Here is a tiny trained network, its code and every weight. The questions are about switching its units off for an input and a class, where a switched-off unit gives its printed mean instead of its output.

import numpy as np


def w(rows, s, z=0):
    codes = np.array(rows[::2]) - 128.0
    scale = np.full(codes.shape[1], s)
    scale[-1] = z or s
    return codes * scale


def norm(h):
    return h / np.sqrt((h * h).mean(-1, keepdims=True) + 1e-5)


def f(y):
    return np.maximum(y, 0)


def log_softmax(a):
    a = a - a.max(-1, keepdims=True)
    return a - np.log(np.exp(a).sum(-1, keepdims=True))


def net(x, mask):
    res = np.array(x, float).reshape(1, 8) / 4 @ E
    u = 0
    for l in range(4):
        y = f(norm(res) @ A[l][:, :-1].T + A[l][:, -1])
        res = res + np.where(mask[u : u + 5], y, B[l][:, -1]) @ B[l][:, :-1]
        u += 5
    return log_softmax(norm(res)[-1] @ U[:, :-1].T + U[:, -1])


A, B = {}, {}
E = w([
[191,124,75,3,142,188,154,119,154],'x0',
[213,36,92,117,126,31,35,81,106],'x1',
[141,157,67,185,148,128,180,85,109],'x2',
[89,68,96,98,243,92,158,199,51],'x3',
[127,128,128,129,127,127,127,129,128],'x4',
[121,224,111,62,59,27,150,143,32],'x5',
[128,130,128,129,130,128,127,127,130],'x6',
[128,126,129,126,128,128,131,125,126],'x7',
],0.0074)
A[0] = w([
[136,120,255,65,135,108,98,177,156,3],'L0N1',
[141,99,57,185,81,149,178,94,83,8],'L0N2',
[144,144,40,86,131,171,117,106,119,93],'L0N3',
[68,137,105,231,110,99,123,114,97,38],'L0N4',
[179,164,142,144,82,94,148,120,143,223],'L0N5',
],0.0096,0.0049)
B[0] = w([
[139,35,127,125,94,67,247,95,124,190],'L0N1',
[171,134,120,144,145,80,165,144,185,154],'L0N2',
[167,128,194,65,145,129,139,149,129,198],'L0N3',
[178,122,218,65,151,137,132,132,97,211],'L0N4',
[143,137,110,157,54,143,110,138,159,253],'L0N5',
],0.013,0.0051)
A[1] = w([
[174,247,106,170,221,90,198,105,189,118],'L1N1',
[78,108,165,253,125,37,110,101,99,125],'L1N2',
[125,73,105,169,172,207,51,112,156,3],'L1N3',
[165,32,169,180,189,182,119,103,211,88],'L1N4',
[198,30,100,129,96,146,6,112,128,128],'L1N5',
],0.0073,0.004)
B[1] = w([
[78,25,156,93,93,54,197,97,121,168],'L1N1',
[203,112,181,2,147,136,81,148,132,194],'L1N2',
[128,87,84,209,128,178,152,103,5,161],'L1N3',
[144,111,104,150,20,123,122,148,2,255],'L1N4',
[41,206,123,130,170,126,155,71,172,231],'L1N5',
],0.0097,0.0067)
A[2] = w([
[206,132,25,56,157,197,155,92,138,41],'L2N1',
[146,161,74,60,157,193,132,114,164,33],'L2N2',
[69,71,79,109,246,116,69,188,73,4],'L2N3',
[254,122,111,166,182,46,142,35,113,94],'L2N4',
[97,152,213,231,170,81,50,154,128,47],'L2N5',
],0.0079,0.0025)
B[2] = w([
[180,89,224,129,150,109,53,105,48,226],'L2N1',
[126,169,210,136,163,132,103,151,110,179],'L2N2',
[204,212,114,233,104,131,136,135,252,244],'L2N3',
[1,88,107,75,132,119,165,120,164,253],'L2N4',
[196,142,154,27,203,208,130,105,77,175],'L2N5',
],0.0086,0.0036)
A[3] = w([
[142,129,82,135,217,60,167,230,77,130],'L3N1',
[130,227,108,77,65,34,127,149,70,99],'L3N2',
[5,171,184,133,94,203,198,149,94,56],'L3N3',
[120,181,54,87,91,89,94,184,59,2],'L3N4',
[74,135,60,117,151,64,2,76,98,91],'L3N5',
],0.0088,0.0031)
B[3] = w([
[187,171,137,173,7,129,82,61,205,232],'L3N1',
[129,78,85,165,181,169,133,160,87,253],'L3N2',
[93,119,84,97,208,89,97,120,164,244],'L3N3',
[63,93,129,199,95,167,113,113,57,152],'L3N4',
[92,139,129,133,245,166,167,162,192,173],'L3N5',
],0.013,0.0052)
U = w([
[220,139,232,29,161,132,83,147,50,254],'0',
[95,51,53,222,110,205,108,155,10,117],'1',
[198,242,90,194,32,145,79,112,252,42],'2',
[25,144,83,73,238,114,115,110,213,143],'3',
[130,25,127,103,80,34,228,118,151,51],'4',
],0.015,0.0015)

Each question gives the input, the list of numbers given to net, and the class t.
The units are the neurons (one row each of A and B). Each row of codes is followed by its name. A weight is (code - 128) times the scale printed after its matrix; where a second scale follows, it is the last column's (A, B and U).
mask holds one flag per neuron, layer by layer. A switched-off neuron (its flag False) gives its mean, the last column of its row in B, instead of its output. The means were averaged over made-up inputs and are rounded, as every weight is.
A unit's drop is (log p(t) with every unit on - log p(t) with that unit switched off) / (log p(t) with every unit on - log p(t) with every unit switched off).
The circuit of an input: a set's keep is (log p(t) with only the set's units on - log p(t) with every unit switched off) / (log p(t) with every unit on - log p(t) with every unit switched off). Starting from the 12 units with the biggest drops (on a tie, the unit counted first), units are removed one at a time, each time the one whose removal leaves the highest keep (on an exact tie, the one counted first), for as long as the keep stays at least 0.8.
circuit, biggest first: the units of the circuit, biggest drop first
most important unit: the unit with the biggest drop
top k neurons: the k neurons with the biggest drops, biggest first
k most important neurons of layer l: the k neurons of layer l with the biggest drops, biggest first
input [0,-7,-6,6,-5,1,-1,8], class 3: most important unit => L3N3
input [5,6,3,8,-3,-4,6,-4], class 2: circuit, biggest first => [L2N3; L3N1]
input [-4,7,-6,-4,1,1,-4,8], class 3: top 2 neurons => [L1N5; L3N5]
input [1,7,2,8,3,5,4,-8], class 2: top 2 neurons => [L3N1; L2N3]
input [1,4,-4,4,-2,0,8,-3], class 2: top 2 neurons => [L0N5; L2N3]
input [-7,-4,8,-5,4,-7,-8,7], class 4: circuit, biggest first => [L1N1; L0N2]
input [-8,2,3,3,-4,7,1,8], class 0: 2 most important neurons of layer 1 => [L1N4; L1N2]
input [1,-7,-3,-6,-2,5,5,7], class 3: top 2 neurons => [L1N4; L3N3]
input [7,8,4,0,0,-5,8,2], class 3: top 3 neurons => [L2N4; L1N5; L3N5]
input [1,7,-4,8,-2,-8,1,5], class 1: top 2 neurons => [L1N3; L1N4]
input [-8,-2,-7,6,6,-8,-5,-7], class 0: top 4 neurons => [L1N2; L3N2; L2N5; L0N5]
input [6,-3,-7,-5,-4,4,8,-3], class 4: top 3 neurons => [L0N1; L1N2; L0N4]
input [7,-6,2,7,-6,-5,-2,-8], class 0: 2 most important neurons of layer 0 => [L0N3; L0N2]
input [7,8,-3,0,-6,-5,-2,-1], class 3: top 3 neurons => [L1N5; L3N5; L2N4]
input [4,-4,-5,4,0,2,-1,-8], class 4: circuit, biggest first => [L0N1]
input [1,-6,-7,-2,-8,6,2,-4], class 4: top 3 neurons => [L0N1; L1N4; L1N5]
input [-7,-4,-4,-2,7,8,6,0], class 1: top 2 neurons => [L3N2; L3N4]
input [-5,2,6,-3,-7,5,7,-7], class 4: 3 most important neurons of layer 0 => [L0N2; L0N4; L0N3]
input [6,-5,8,3,-2,-4,0,5], class 4: 2 most important neurons of layer 0 => [L0N4; L0N2]
input [-6,5,0,-5,1,-2,0,6], class 0: top 3 neurons => [L0N4; L3N1; L2N5]
input [-3,-3,4,0,3,5,4,-4], class 1: top 3 neurons => [L3N2; L1N5; L0N5]
input [3,4,-4,-6,0,-7,-8,-1], class 1: most important unit => L1N3
input [2,5,1,3,2,-7,-6,8], class 1: top 2 neurons => [L1N4; L1N3]
input [-4,-3,6,-5,8,3,-5,0], class 4: top 2 neurons => [L0N2; L1N1]
input [-4,-3,5,-3,-4,2,-6,-1], class 4: 4 most important neurons of layer 1 => [L1N1; L1N5; L1N4; L1N2]
input [-1,3,-2,5,-3,7,3,3], class 1: 2 most important neurons of layer 3 => [L3N2; L3N4]
input [-4,-4,7,4,-3,-1,3,8], class 4: circuit, biggest first => [L1N1]
input [-7,1,-4,8,8,4,-6,-5], class 2: 2 most important neurons of layer 2 => [L2N3; L2N1]
input [2,0,-6,-6,-7,7,-5,1], class 1: 2 most important neurons of layer 3 => [L3N2; L3N1]
input [7,-2,7,8,-4,6,7,0], class 2: 2 most important neurons of layer 0 => [L0N4; L0N1]
